Below are the code and all the weights of a small trained network. Each question names an input and a class and asks about switching units off, where a switched-off unit gives its printed mean instead of its output.

import numpy as np


def w(rows, s, z=0):
    codes = np.array(rows[::2]) - 128.0
    scale = np.full(codes.shape[1], s)
    scale[-1] = z or s
    return codes * scale


def norm(h):
    return h / np.sqrt((h * h).mean(-1, keepdims=True) + 1e-5)


def f(y):
    return np.maximum(y, 0)


def log_softmax(a):
    a = a - a.max(-1, keepdims=True)
    return a - np.log(np.exp(a).sum(-1, keepdims=True))


def net(x, mask):
    res = np.array(x, float).reshape(1, 4) / 4 @ E
    u = 0
    for l in range(4):
        y = f(norm(res) @ A[l][:, :-1].T + A[l][:, -1])
        res = res + np.where(mask[u : u + 4], y, B[l][:, -1]) @ B[l][:, :-1]
        u += 4
    return log_softmax(norm(res)[-1] @ U[:, :-1].T + U[:, -1])


A, B = {}, {}
E = w([
[135,2,203],'x0',
[113,243,84],'x1',
[138,127,136],'x2',
[20,89,1],'x3',
],0.0042)
A[0] = w([
[127,163,132,4],'L0N0',
[131,131,161,85],'L0N1',
[202,105,233,180],'L0N2',
[184,144,1,244],'L0N3',
],0.0093,0.0015)
B[0] = w([
[161,182,254,142],'L0N0',
[165,130,93,148],'L0N1',
[127,173,19,255],'L0N2',
[156,93,107,232],'L0N3',
],0.0062,0.0054)
A[1] = w([
[9,181,207,30],'L1N0',
[229,143,84,252],'L1N1',
[43,1,104,233],'L1N2',
[216,214,77,133],'L1N3',
],0.0068,0.0018)
B[1] = w([
[39,123,31,129],'L1N0',
[62,168,2,247],'L1N1',
[177,45,145,248],'L1N2',
[26,30,196,253],'L1N3',
],0.0067,0.0054)
A[2] = w([
[136,239,222,253],'L2N0',
[2,222,64,40],'L2N1',
[114,251,104,188],'L2N2',
[157,222,118,160],'L2N3',
],0.0068,0.0016)
B[2] = w([
[215,123,229,145],'L2N0',
[121,143,183,254],'L2N1',
[58,127,255,179],'L2N2',
[6,173,224,144],'L2N3',
],0.0042,0.0064)
A[3] = w([
[160,114,51,192],'L3N0',
[143,31,142,235],'L3N1',
[179,253,110,150],'L3N2',
[129,60,155,2],'L3N3',
],0.0075,0.0023)
B[3] = w([
[148,182,2,221],'L3N0',
[189,178,209,255],'L3N1',
[166,169,227,138],'L3N2',
[112,86,107,160],'L3N3',
],0.0073,0.0046)
U = w([
[20,237,71,3],'0',
[251,187,3,164],'1',
[138,178,239,191],'2',
],0.0072,0.0014)

Each question gives the input, the list of numbers given to net, and the class t.
The units are the neurons (one row each of A and B). Each row of codes is followed by its name. A weight is (code - 128) times the scale printed after its matrix; where a second scale follows, it is the last column's (A, B and U).
mask holds one flag per neuron, layer by layer. A switched-off neuron (its flag False) gives its mean, the last column of its row in B, instead of its output. The means were averaged over made-up inputs and are rounded, as every weight is.
A unit's drop is (log p(t) with every unit on - log p(t) with that unit switched off) / (log p(t) with every unit on - log p(t) with every unit switched off).
The circuit of an input: a set's keep is (log p(t) with only the set's units on - log p(t) with every unit switched off) / (log p(t) with every unit on - log p(t) with every unit switched off). Starting from the 12 units with the biggest drops (on a tie, the unit counted first), units are removed one at a time, each time the one whose removal leaves the highest keep (on an exact tie, the one counted first), for as long as the keep stays at least 0.8.
circuit, biggest first: the units of the circuit, biggest drop first
unit that matters most: the unit with the biggest drop
k most important neurons: the k neurons with the biggest drops, biggest first
k most important neurons of layer l: the k neurons of layer l with the biggest drops, biggest first
drop of u: that unit's drop, to one decimal
input [4,3,4,8], class 1: unit that matters most -> L1N3
input [-8,6,8,0], class 2: circuit, biggest first -> (L0N2, L3N2)
input [1,-6,8,-5], class 1: 2 most important neurons of layer 2 -> (L2N2, L2N3)
input [2,4,-2,-5], class 0: 2 most important neurons of layer 1 -> (L1N3, L1N1)
input [-1,-6,3,-4], class 0: 3 most important neurons of layer 1 -> (L1N2, L1N1, L1N3)
input [6,-4,-5,0], class 1: circuit, biggest first -> (L1N3, L0N2)
input [-5,3,-7,0], class 2: circuit, biggest first -> (L3N0, L0N2, L0N0)
input [3,-7,2,-8], class 1: circuit, biggest first -> (L0N2, L1N1)
input [-2,-5,8,-8], class 0: 2 most important neurons -> (L0N2, L1N1)
input [6,-5,-5,-2], class 1: circuit, biggest first -> (L0N2, L1N3)
input [5,7,1,-7], class 0: circuit, biggest first -> (L0N2, L1N1, L1N3)
input [0,-7,-4,-6], class 0: 3 most important neurons -> (L0N2, L1N1, L1N2)
input [-2,-7,8,-5], class 0: 2 most important neurons of layer 1 -> (L1N1, L1N2)
input [-2,1,0,-1], class 2: circuit, biggest first -> (L0N2)
input [-5,-3,-6,-5], class 0: circuit, biggest first -> (L1N3, L1N1)
input [2,6,4,-7], class 0: 2 most important neurons -> (L0N2, L1N1)
input [-6,3,8,-5], class 2: 2 most important neurons of layer 0 -> (L0N0, L0N2)
input [-4,-8,6,-4], class 0: 2 most important neurons of layer 1 -> (L1N2, L1N1)
input [-7,6,2,-5], class 2: 2 most important neurons of layer 0 -> (L0N2, L0N0)
input [-8,2,-1,0], class 2: unit that matters most -> L3N0
input [-5,-5,1,-5], class 0: drop of L1N2 -> 0.1
input [6,-6,-6,-7], class 1: drop of L0N2 -> 0.8
input [-1,-1,5,8], class 1: drop of L3N1 -> 0.1
